Below is a small trained network, with its code and all its weights. Each question gives an input and a class and asks what happens when units are switched off, that is, made to give their printed mean instead of their output.

import numpy as np


def w(rows, s, z=0):
    codes = np.array(rows[::2]) - 128.0
    scale = np.full(codes.shape[1], s)
    scale[-1] = z or s
    return codes * scale


def f(y):
    return np.maximum(y, 0)


def log_softmax(a):
    a = a - a.max(-1, keepdims=True)
    return a - np.log(np.exp(a).sum(-1, keepdims=True))


def net(x, mask):
    res = np.array(x, float).reshape(1, 8) / 4 @ E
    y = f(res @ A[0][:, :-1].T + A[0][:, -1])
    res = res + np.where(mask, y, B[0][:, -1]) @ B[0][:, :-1]
    return log_softmax(res[-1] @ U[:, :-1].T + U[:, -1])


A, B = {}, {}
E = w([
[121,105,179,73,175,176,106,97,92,52,118,132],'x0',
[124,126,74,127,27,107,117,135,175,36,135,127],'x1',
[141,167,240,157,78,199,142,171,150,46,135,57],'x2',
[124,133,82,133,170,139,119,120,179,73,123,141],'x3',
[123,176,70,174,171,254,155,87,107,143,117,60],'x4',
[123,126,131,119,205,71,104,197,241,75,127,120],'x5',
[95,61,97,7,89,27,76,180,99,123,123,64],'x6',
[111,161,26,152,142,135,130,183,196,141,124,16],'x7',
],0.0043)
A[0] = w([
[131,123,225,121,175,144,125,123,78,164,134,134,85],'n0',
[121,122,237,123,170,140,130,125,79,163,123,136,67],'n1',
[123,129,163,120,87,118,127,140,135,84,134,118,100],'n2',
[127,95,39,58,169,64,108,120,96,85,126,121,75],'n3',
[128,132,76,122,157,68,122,178,209,123,125,76,85],'n4',
[130,139,131,154,198,222,128,111,166,80,124,145,56],'n5',
[126,127,74,123,154,64,123,174,205,119,130,80,78],'n6',
[128,144,74,140,96,199,137,122,92,175,125,68,43],'n7',
[130,146,131,156,177,204,135,117,149,90,132,139,58],'n8',
[127,143,140,181,77,108,144,120,151,197,129,201,4],'n9',
[131,127,206,111,10,112,125,149,148,18,127,113,78],'n10',
[132,144,80,152,105,222,132,123,107,150,130,65,85],'n11',
[124,109,71,104,107,53,122,104,91,167,128,202,49],'n12',
[138,141,130,141,159,175,138,120,142,104,124,135,68],'n13',
],0.013,0.0011)
B[0] = w([
[162,148,212,59,151,142,145,155,120,193,132,105,208],'n0',
[161,134,219,64,158,141,128,161,114,201,123,112,210],'n1',
[133,126,155,133,78,131,130,169,126,85,130,137,176],'n2',
[66,116,69,18,152,138,125,118,128,69,129,118,237],'n3',
[110,137,80,161,183,106,126,240,143,158,134,70,254],'n4',
[112,146,171,186,213,151,134,63,143,56,134,126,239],'n5',
[112,140,68,158,182,118,129,247,125,150,122,77,251],'n6',
[109,123,89,126,43,171,135,82,121,186,123,78,217],'n7',
[113,118,157,171,195,165,126,67,142,78,126,132,218],'n8',
[191,132,122,215,115,86,123,124,127,174,127,179,190],'n9',
[134,106,215,156,3,130,117,208,122,20,126,140,246],'n10',
[97,130,91,151,68,173,133,64,133,173,132,52,229],'n11',
[147,119,61,80,125,84,126,67,127,125,126,240,234],'n12',
[118,126,147,154,173,149,122,89,131,95,126,128,184],'n13',
],0.018,0.0077)
U = w([
[193,158,209,42,165,142,152,152,79,228,124,119,129],'0',
[214,128,90,180,92,30,127,78,116,187,128,236,102],'1',
[107,161,174,196,228,182,137,48,168,60,137,124,152],'2',
[84,150,62,146,191,82,113,229,165,147,128,60,178],'3',
[80,85,46,30,157,70,102,79,115,103,123,193,3],'4',
[86,139,80,159,28,200,154,59,111,202,126,49,205],'5',
[142,91,194,155,3,120,98,184,120,35,129,137,121],'6',
],0.0045,0.00041)

Each question gives the input, the list of numbers given to net, and the class t.
The units are the neurons (one row each of A and B). Each row of codes is followed by its name. A weight is (code - 128) times the scale printed after its matrix; where a second scale follows, it is the last column's (A, B and U).
mask holds one flag per neuron, in row order. A switched-off neuron (its flag False) gives its mean, the last column of its row in B, instead of its output. The means were averaged over made-up inputs and are rounded, as every weight is.
A unit's drop is (log p(t) with every unit on - log p(t) with that unit switched off) / (log p(t) with every unit on - log p(t) with every unit switched off).
unit that matters most: the unit with the biggest drop
k most important neurons: the k neurons with the biggest drops, biggest first
drop of u: that unit's drop, to one decimal
input [-6,-6,-3,-3,-2,1,3,-4], class 1: unit that matters most : n12
input [-8,-6,1,-3,-8,7,-1,-4], class 1: 3 most important neurons : (n9, n12, n3)
input [-6,-2,0,8,1,-4,0,6], class 5: 2 most important neurons : (n7, n11)
input [-6,8,-5,4,-4,-8,5,0], class 4: 2 most important neurons : (n3, n12)
input [-3,-8,-7,-4,-1,3,3,-7], class 0: 2 most important neurons : (n1, n0)
input [-4,1,1,2,-8,-4,-5,-5], class 1: 2 most important neurons : (n9, n12)
input [4,5,2,0,8,3,7,-1], class 6: 2 most important neurons : (n10, n2)
input [2,1,2,5,1,4,8,-5], class 6: drop of n10 : 1.3
input [5,-2,-5,-1,-2,-8,0,-4], class 0: drop of n1 : 0.4
input [8,-6,-7,-6,-3,5,3,-5], class 0: drop of n1 : 1.4
input [-2,-5,3,-8,-8,6,-3,-6], class 0: 2 most important neurons : (n1, n0)
input [-1,7,8,3,8,-2,-5,7], class 5: 2 most important neurons : (n11, n7)
